Below is a small trained network, with its code and all its weights. Each question gives an input and a target symbol and asks what happens when units are switched off, that is, made to give their printed mean instead of their output.

import numpy as np


def w(rows, s, z=0):
    codes = np.array(rows[::2]) - 128.0
    scale = np.full(codes.shape[1], s)
    scale[-1] = z or s
    return codes * scale


def norm(h):
    return h / np.sqrt((h * h).mean(-1, keepdims=True) + 1e-5)


def f(y):
    return np.maximum(y, 0)


def softmax(a):
    e = np.exp(a - a.max(-1, keepdims=True))
    return e / e.sum(-1, keepdims=True)


def log_softmax(a):
    a = a - a.max(-1, keepdims=True)
    return a - np.log(np.exp(a).sum(-1, keepdims=True))


def net(x, mask):
    ids = ['αβγδζθλσ'.index(c) for c in x.split()]
    T = len(ids)
    res = E[ids] + P[:T]
    q, k, v = (norm(res) @ M[0].T for M in (Q, K, V))
    z = softmax(np.where(np.tri(T) > 0, q @ k.T / 2**0.5, -1e9)) @ v
    res = res + np.where(mask[0], z, O[0][:, -1]) @ O[0][:, :-1]
    y = f(norm(res) @ A[0][:, :-1].T + A[0][:, -1])
    res = res + np.where(mask[1:13], y, B[0][:, -1]) @ B[0][:, :-1]
    return log_softmax(norm(res)[-1] @ U[:, :-1].T + U[:, -1])


Q, K, V, O, A, B = {}, {}, {}, {}, {}, {}
E = w([
[168,182,104,128,168,99,112],'α',
[156,75,113,138,227,242,7],'β',
[135,199,122,110,87,50,103],'γ',
[83,168,157,86,153,124,111],'δ',
[45,88,193,113,120,128,118],'ζ',
[95,170,218,153,103,142,138],'θ',
[154,176,237,42,89,142,111],'λ',
[58,179,103,209,123,187,163],'σ',
],0.018)
P = w([
[109,141,180,26,161,166,182],'0',
[96,139,149,71,139,180,115],'1',
[138,104,138,96,182,94,190],'2',
[125,236,102,230,99,195,122],'3',
[171,145,173,199,157,58,164],'4',
[189,164,182,209,74,86,106],'5',
[192,150,254,206,91,67,145],'6',
],0.0089)
Q[0] = w([
[86,170,253,200,147,105,160],'H1',
[201,71,138,167,214,49,190],'H1',
],0.0068)
K[0] = w([
[236,103,99,246,84,77,41],'H1',
[93,182,149,117,1,237,66],'H1',
],0.0069)
V[0] = w([
[136,14,156,168,241,254,45],'H1',
[244,200,196,93,221,148,11],'H1',
],0.005)
O[0] = w([
[137,135,228,189,85,157,242,163],'H1',
[250,152,116,126,153,137,169,253],'H1',
],0.016,0.0047)
A[0] = w([
[74,227,133,68,94,47,164,250],'N1',
[251,180,79,173,144,122,182,192],'N2',
[168,136,237,97,110,94,108,178],'N3',
[126,161,135,125,62,60,236,206],'N4',
[146,215,146,76,78,126,101,117],'N5',
[140,66,64,148,151,180,42,182],'N6',
[96,81,39,109,146,102,70,109],'N7',
[144,158,196,130,71,136,81,63],'N8',
[99,99,95,119,9,82,84,42],'N9',
[138,115,136,137,71,123,205,16],'N10',
[31,189,59,192,155,146,143,128],'N11',
[103,1,162,89,134,147,149,216],'N12',
],0.0087,0.0026)
B[0] = w([
[114,60,107,236,147,180,144,212],'N1',
[168,188,184,136,162,85,49,255],'N2',
[126,207,88,134,117,161,89,237],'N3',
[165,170,141,176,64,139,127,209],'N4',
[19,71,11,175,132,116,117,190],'N5',
[193,164,121,180,34,155,160,196],'N6',
[227,152,102,164,86,155,116,176],'N7',
[125,152,163,80,126,168,95,172],'N8',
[121,144,163,186,159,97,86,141],'N9',
[156,172,143,141,134,183,190,164],'N10',
[171,123,121,96,195,3,166,154],'N11',
[117,160,127,138,127,56,60,179],'N12',
],0.008)
U = w([
[178,194,28,126,5,6,59,111],'α',
[255,72,166,211,61,224,220,189],'β',
[159,149,2,19,7,159,109,233],'γ',
[98,122,91,178,190,92,158,72],'δ',
[64,111,114,248,48,152,82,254],'ζ',
[74,152,65,159,171,188,130,40],'θ',
[165,220,175,67,226,49,83,70],'λ',
[47,55,190,163,119,68,59,195],'σ',
],0.0052,0.0024)

Each question gives the input, a string of symbols that net reads in full, and the target symbol t.
The units are the heads (2 rows each of Q, K, V and O) and the neurons (one row each of A and B). Each row of codes is followed by its name. A weight is (code - 128) times the scale printed after its matrix; where a second scale follows, it is the last column's (O, A, B and U).
mask holds one flag per unit, heads first, then neurons. A switched-off unit (its flag False) gives its mean, the last column of its rows in O or B, instead of its output. The means were averaged over made-up inputs and are rounded, as every weight is.
A unit's drop is (log p(t) with every unit on - log p(t) with that unit switched off) / (log p(t) with every unit on - log p(t) with every unit switched off).
The circuit of an input: a set's keep is (log p(t) with only the set's units on - log p(t) with every unit switched off) / (log p(t) with every unit on - log p(t) with every unit switched off). Starting from the 12 units with the biggest drops (on a tie, the unit counted first), units are removed one at a time, each time the one whose removal leaves the highest keep (on an exact tie, the one counted first), for as long as the keep stays at least 0.8.
units of the circuit, in order: the units of the circuit, biggest drop first
top k neurons: the k neurons with the biggest drops, biggest first
drop of u: that unit's drop, to one decimal
input λ λ σ, target δ: units of the circuit, in order	[H1; N11; N2]
input θ ζ γ ζ, target α: units of the circuit, in order	[H1; N6]
input ζ ζ γ ζ σ ζ, target α: units of the circuit, in order	[H1; N7]
input ζ ζ β δ, target β: units of the circuit, in order	[H1]
input ζ δ ζ, target σ: top 2 neurons	[N12; N6]
input λ ζ δ ζ ζ ζ, target σ: units of the circuit, in order	[H1; N6]
input θ γ δ, target γ: units of the circuit, in order	[H1; N2]
input γ θ ζ ζ γ λ, target γ: units of the circuit, in order	[H1; N2]
input λ ζ θ, target ζ: units of the circuit, in order	[H1; N1; N5]
input α λ θ, target λ: top 3 neurons	[N2; N6; N7]
input λ ζ ζ α, target λ: drop of N4	0.1
input α ζ ζ ζ, target λ: drop of N2	0.3
input σ ζ ζ γ λ, target γ: drop of H1	0.8
input γ β γ ζ ζ γ σ, target α: drop of H1	0.9
input γ ζ θ, target α: units of the circuit, in order	[H1]
